Below are the code and all the weights of a small trained network. Each question names an input and a class and asks about switching units off, where a switched-off unit gives its printed mean instead of its output.

import numpy as np


def w(rows, s, z=0):
    codes = np.array(rows[::2]) - 128.0
    scale = np.full(codes.shape[1], s)
    scale[-1] = z or s
    return codes * scale


def norm(h):
    return h / np.sqrt((h * h).mean(-1, keepdims=True) + 1e-5)


def f(y):
    return y / 2 * (1 + np.tanh(0.7978845608 * (y + 0.044715 * y**3)))


def log_softmax(a):
    a = a - a.max(-1, keepdims=True)
    return a - np.log(np.exp(a).sum(-1, keepdims=True))


def net(x, mask):
    res = np.array(x, float).reshape(1, 3) / 4 @ E
    u = 0
    for l in range(3):
        y = f(norm(res) @ A[l][:, :-1].T + A[l][:, -1])
        res = res + np.where(mask[u : u + 5], y, B[l][:, -1]) @ B[l][:, :-1]
        u += 5
    return log_softmax(norm(res)[-1] @ U[:, :-1].T + U[:, -1])


A, B = {}, {}
E = w([
[100,100,167,252,208,141,145,117,148],'x0',
[126,121,120,142,110,143,127,125,123],'x1',
[79,183,50,165,113,70,79,106,115],'x2',
],0.013)
A[0] = w([
[38,85,143,191,135,102,141,92,148,242],'L0N1',
[1,94,90,94,190,142,103,175,130,45],'L0N2',
[35,134,97,160,145,74,71,56,65,131],'L0N3',
[174,167,166,87,143,162,146,97,100,254],'L0N4',
[88,122,137,97,106,152,86,106,99,139],'L0N5',
],0.0095,0.0031)
B[0] = w([
[102,54,166,86,175,145,131,87,186,255],'L0N1',
[236,104,131,100,133,188,211,145,205,139],'L0N2',
[222,151,111,135,162,138,197,211,250,243],'L0N3',
[147,85,176,198,112,101,74,90,61,185],'L0N4',
[193,90,164,2,141,148,90,105,164,143],'L0N5',
],0.0078,0.0088)
A[1] = w([
[161,208,124,74,128,153,131,181,144,12],'L1N1',
[90,214,36,100,148,106,73,83,82,2],'L1N2',
[75,152,2,200,201,119,113,120,160,100],'L1N3',
[121,185,117,106,144,161,153,158,187,165],'L1N4',
[127,235,62,92,165,190,79,101,113,188],'L1N5',
],0.0097,0.0014)
B[1] = w([
[2,205,66,131,29,69,94,7,56,206],'L1N1',
[20,171,84,172,193,183,218,194,122,185],'L1N2',
[234,218,153,37,142,139,195,208,196,254],'L1N3',
[104,189,123,118,1,228,99,167,23,235],'L1N4',
[90,108,132,160,98,62,206,199,140,180],'L1N5',
],0.0084,0.0047)
A[2] = w([
[97,87,92,42,132,142,58,35,94,152],'L2N1',
[209,141,115,87,67,126,76,134,84,167],'L2N2',
[63,153,63,171,94,124,101,137,104,177],'L2N3',
[211,112,172,37,49,109,46,75,112,6],'L2N4',
[113,31,138,2,140,113,104,73,172,91],'L2N5',
],0.0084,0.0015)
B[2] = w([
[221,115,194,132,166,173,110,141,154,188],'L2N1',
[161,53,156,117,52,44,73,136,9,225],'L2N2',
[85,120,121,58,25,167,223,197,96,182],'L2N3',
[226,156,108,114,117,65,119,105,77,253],'L2N4',
[121,8,123,177,118,36,128,60,107,224],'L2N5',
],0.012,0.0049)
U = w([
[201,102,135,117,76,65,103,88,50,194],'0',
[78,201,71,62,8,117,156,162,82,184],'1',
[91,183,82,127,135,159,87,65,95,6],'2',
[56,143,104,102,130,142,111,116,104,12],'3',
[110,176,130,127,115,148,89,101,104,3],'4',
[70,154,107,126,118,143,115,110,110,15],'5',
[93,77,163,205,188,156,132,82,123,234],'6',
[175,182,115,110,142,180,171,158,216,230],'7',
],0.015,0.004)

Each question gives the input, the list of numbers given to net, and the class t.
The units are the neurons (one row each of A and B). Each row of codes is followed by its name. A weight is (code - 128) times the scale printed after its matrix; where a second scale follows, it is the last column's (A, B and U).
mask holds one flag per neuron, layer by layer. A switched-off neuron (its flag False) gives its mean, the last column of its row in B, instead of its output. The means were averaged over made-up inputs and are rounded, as every weight is.
A unit's drop is (log p(t) with every unit on - log p(t) with that unit switched off) / (log p(t) with every unit on - log p(t) with every unit switched off).
The circuit of an input: a set's keep is (log p(t) with only the set's units on - log p(t) with every unit switched off) / (log p(t) with every unit on - log p(t) with every unit switched off). Starting from the 12 units with the biggest drops (on a tie, the unit counted first), units are removed one at a time, each time the one whose removal leaves the highest keep (on an exact tie, the one counted first), for as long as the keep stays at least 0.8.
circuit, biggest first: the units of the circuit, biggest drop first
most important unit: the unit with the biggest drop
top k neurons: the k neurons with the biggest drops, biggest first
top k neurons in layer l: the k neurons of layer l with the biggest drops, biggest first
drop when u is switched off: that unit's drop, to one decimal
input [7,-3,1], class 7: circuit, biggest first	L1N3
input [0,7,1], class 1: circuit, biggest first	L1N4, L0N4
input [8,-6,1], class 7: top 2 neurons in layer 0	L0N4, L0N5
input [0,0,4], class 1: top 2 neurons	L1N4, L1N1
input [-1,0,1], class 1: top 3 neurons	L0N1, L1N1, L2N3
input [0,-2,4], class 1: top 2 neurons	L1N4, L1N1
input [1,1,-8], class 6: top 2 neurons in layer 0	L0N5, L0N3
input [-1,5,1], class 1: top 2 neurons in layer 0	L0N1, L0N4
input [1,-1,-6], class 6: top 2 neurons in layer 1	L1N4, L1N3
input [0,2,3], class 1: top 2 neurons in layer 1	L1N4, L1N1
input [3,-1,-8], class 6: drop when L0N3 is switched off	0.2
input [2,0,-3], class 6: drop when L1N2 is switched off	0.0
input [1,-4,8], class 7: drop when L1N3 is switched off	0.3
input [2,3,0], class 6: most important unit	L0N1
